Below are the code and all the weights of a small trained network. Each question names an input and a class and asks about switching units off, where a switched-off unit gives its printed mean instead of its output.

import numpy as np


def w(rows, s, z=0):
    codes = np.array(rows[::2]) - 128.0
    scale = np.full(codes.shape[1], s)
    scale[-1] = z or s
    return codes * scale


def f(y):
    return np.maximum(y, 0)


def log_softmax(a):
    a = a - a.max(-1, keepdims=True)
    return a - np.log(np.exp(a).sum(-1, keepdims=True))


def net(x, mask):
    res = np.array(x, float).reshape(1, 5) / 4 @ E
    y = f(res @ A[0][:, :-1].T + A[0][:, -1])
    res = res + np.where(mask, y, B[0][:, -1]) @ B[0][:, :-1]
    return log_softmax(res[-1] @ U[:, :-1].T + U[:, -1])


A, B = {}, {}
E = w([
[69,188,41,189,161,170,158,117,88,169,12],'x0',
[195,168,129,157,223,178,85,111,105,174,178],'x1',
[185,213,188,121,130,105,127,135,152,75,22],'x2',
[138,75,82,251,139,99,60,114,165,56,196],'x3',
[162,143,119,157,166,58,214,41,145,113,179],'x4',
],0.013)
A[0] = w([
[170,79,92,237,65,154,65,131,161,28,136,80],'n0',
[140,118,158,61,103,151,160,87,108,167,99,85],'n1',
[78,142,141,220,125,141,61,65,141,75,130,91],'n2',
[102,122,157,122,119,83,133,143,149,74,85,83],'n3',
[70,66,77,138,128,148,150,101,126,254,206,215],'n4',
[113,124,160,65,104,207,62,202,105,90,138,91],'n5',
[103,106,132,144,86,191,138,235,179,103,91,134],'n6',
[202,202,171,127,189,116,74,123,224,118,61,75],'n7',
[164,118,136,103,135,44,197,33,103,136,137,81],'n8',
[150,183,86,129,140,111,99,147,93,65,79,117],'n9',
[133,169,177,83,81,179,197,144,90,192,165,72],'n10',
[72,85,72,129,131,161,76,140,85,172,125,248],'n11',
[146,160,145,140,172,148,53,204,125,191,138,111],'n12',
[179,138,188,71,115,117,140,161,76,167,91,97],'n13',
[184,104,159,61,90,123,86,109,153,103,190,52],'n14',
[192,152,189,142,120,84,98,117,167,103,75,90],'n15',
[165,59,115,155,143,113,78,139,123,80,108,86],'n16',
[156,116,191,100,140,88,111,139,142,102,172,68],'n17',
[183,93,199,66,131,85,74,126,142,118,154,4],'n18',
[195,138,177,134,221,188,82,112,141,153,158,97],'n19',
[66,62,116,110,59,98,171,159,184,71,111,143],'n20',
[190,166,54,183,111,113,190,104,153,185,132,177],'n21',
],0.0088,0.0023)
B[0] = w([
[111,162,134,151,148,119,86,73,70,180,176,245],'n0',
[131,211,142,109,82,133,118,100,73,165,204,205],'n1',
[110,156,80,128,130,111,108,58,82,178,149,201],'n2',
[93,98,106,102,109,188,112,156,145,50,164,178],'n3',
[162,82,201,139,135,175,154,145,88,57,98,251],'n4',
[186,70,99,161,113,77,122,178,120,207,140,209],'n5',
[174,110,112,112,154,66,88,174,196,145,132,194],'n6',
[157,75,121,163,103,183,211,153,91,71,130,219],'n7',
[243,70,55,150,126,54,115,195,166,213,133,223],'n8',
[122,101,164,194,93,96,179,154,65,118,86,177],'n9',
[83,160,101,150,24,168,72,61,101,143,203,219],'n10',
[154,111,194,122,156,118,118,116,136,120,83,212],'n11',
[183,167,111,54,180,122,108,179,175,100,118,191],'n12',
[140,170,142,139,122,151,155,113,113,169,175,216],'n13',
[69,163,189,92,218,96,223,128,89,128,57,224],'n14',
[126,93,157,164,82,160,162,133,123,129,194,201],'n15',
[138,181,133,181,44,110,114,68,138,140,209,182],'n16',
[98,124,158,82,142,88,140,142,116,179,62,205],'n17',
[52,159,164,136,214,100,105,126,111,170,28,219],'n18',
[73,151,92,2,157,202,132,145,210,54,177,217],'n19',
[126,155,85,32,88,181,112,126,190,53,100,230],'n20',
[142,150,117,110,156,76,122,163,160,105,68,198],'n21',
],0.0077,0.015)
U = w([
[116,174,128,150,82,115,123,88,86,178,188,9],'0',
[83,157,138,135,163,99,157,126,98,156,7,249],'1',
[157,47,193,157,96,141,175,156,78,75,161,98],'2',
[206,105,98,137,126,67,126,180,196,190,144,142],'3',
[112,160,81,80,125,140,141,135,205,72,149,127],'4',
],0.013,0.0019)

Each question gives the input, the list of numbers given to net, and the class t.
The units are the neurons (one row each of A and B). Each row of codes is followed by its name. A weight is (code - 128) times the scale printed after its matrix; where a second scale follows, it is the last column's (A, B and U).
mask holds one flag per neuron, in row order. A switched-off neuron (its flag False) gives its mean, the last column of its row in B, instead of its output. The means were averaged over made-up inputs and are rounded, as every weight is.
A unit's drop is (log p(t) with every unit on - log p(t) with that unit switched off) / (log p(t) with every unit on - log p(t) with every unit switched off).
The circuit of an input: a set's keep is (log p(t) with only the set's units on - log p(t) with every unit switched off) / (log p(t) with every unit on - log p(t) with every unit switched off). Starting from the 12 units with the biggest drops (on a tie, the unit counted first), units are removed one at a time, each time the one whose removal leaves the highest keep (on an exact tie, the one counted first), for as long as the keep stays at least 0.8.
units of the circuit, in order: the units of the circuit, biggest drop first
unit that matters most: the unit with the biggest drop
k most important neurons: the k neurons with the biggest drops, biggest first
drop when u is switched off: that unit's drop, to one decimal
input [-4,-2,0,-2,-7], class 3: unit that matters most	n5
input [5,0,4,0,-6], class 3: units of the circuit, in order	(n6 n14)
input [-1,4,1,-3,-3], class 4: 2 most important neurons	(n8 n19)
input [-3,-4,0,7,8], class 3: 3 most important neurons	(n8 n10 n1)
input [7,0,-8,4,-8], class 2: 4 most important neurons	(n4 n18 n8 n14)
input [-8,5,8,-7,8], class 1: 2 most important neurons	(n18 n14)
input [-7,6,-4,8,2], class 0: 2 most important neurons	(n16 n0)
input [-8,-5,-6,3,3], class 1: 2 most important neurons	(n14 n18)
input [-6,8,8,-4,-7], class 2: 3 most important neurons	(n7 n15 n5)
input [0,1,-2,4,6], class 3: 2 most important neurons	(n8 n10)
input [-3,-2,2,1,5], class 3: 2 most important neurons	(n8 n4)
input [3,0,-7,-5,-8], class 3: 2 most important neurons	(n6 n5)
input [-8,3,2,7,-2], class 1: 3 most important neurons	(n14 n18 n17)
input [-1,3,-4,3,-4], class 2: units of the circuit, in order	(n4)
input [-7,-3,-7,-3,-7], class 1: units of the circuit, in order	(n14 n18)
input [5,-7,2,-7,-8], class 3: units of the circuit, in order	(n6 n5)
input [0,5,7,-4,2], class 2: drop when n7 is switched off	0.5
input [-6,-3,-3,8,5], class 0: drop when n16 is switched off	0.2
input [-7,2,5,-1,-6], class 1: drop when n18 is switched off	1.4
input [6,4,3,6,6], class 0: units of the circuit, in order	(n2)
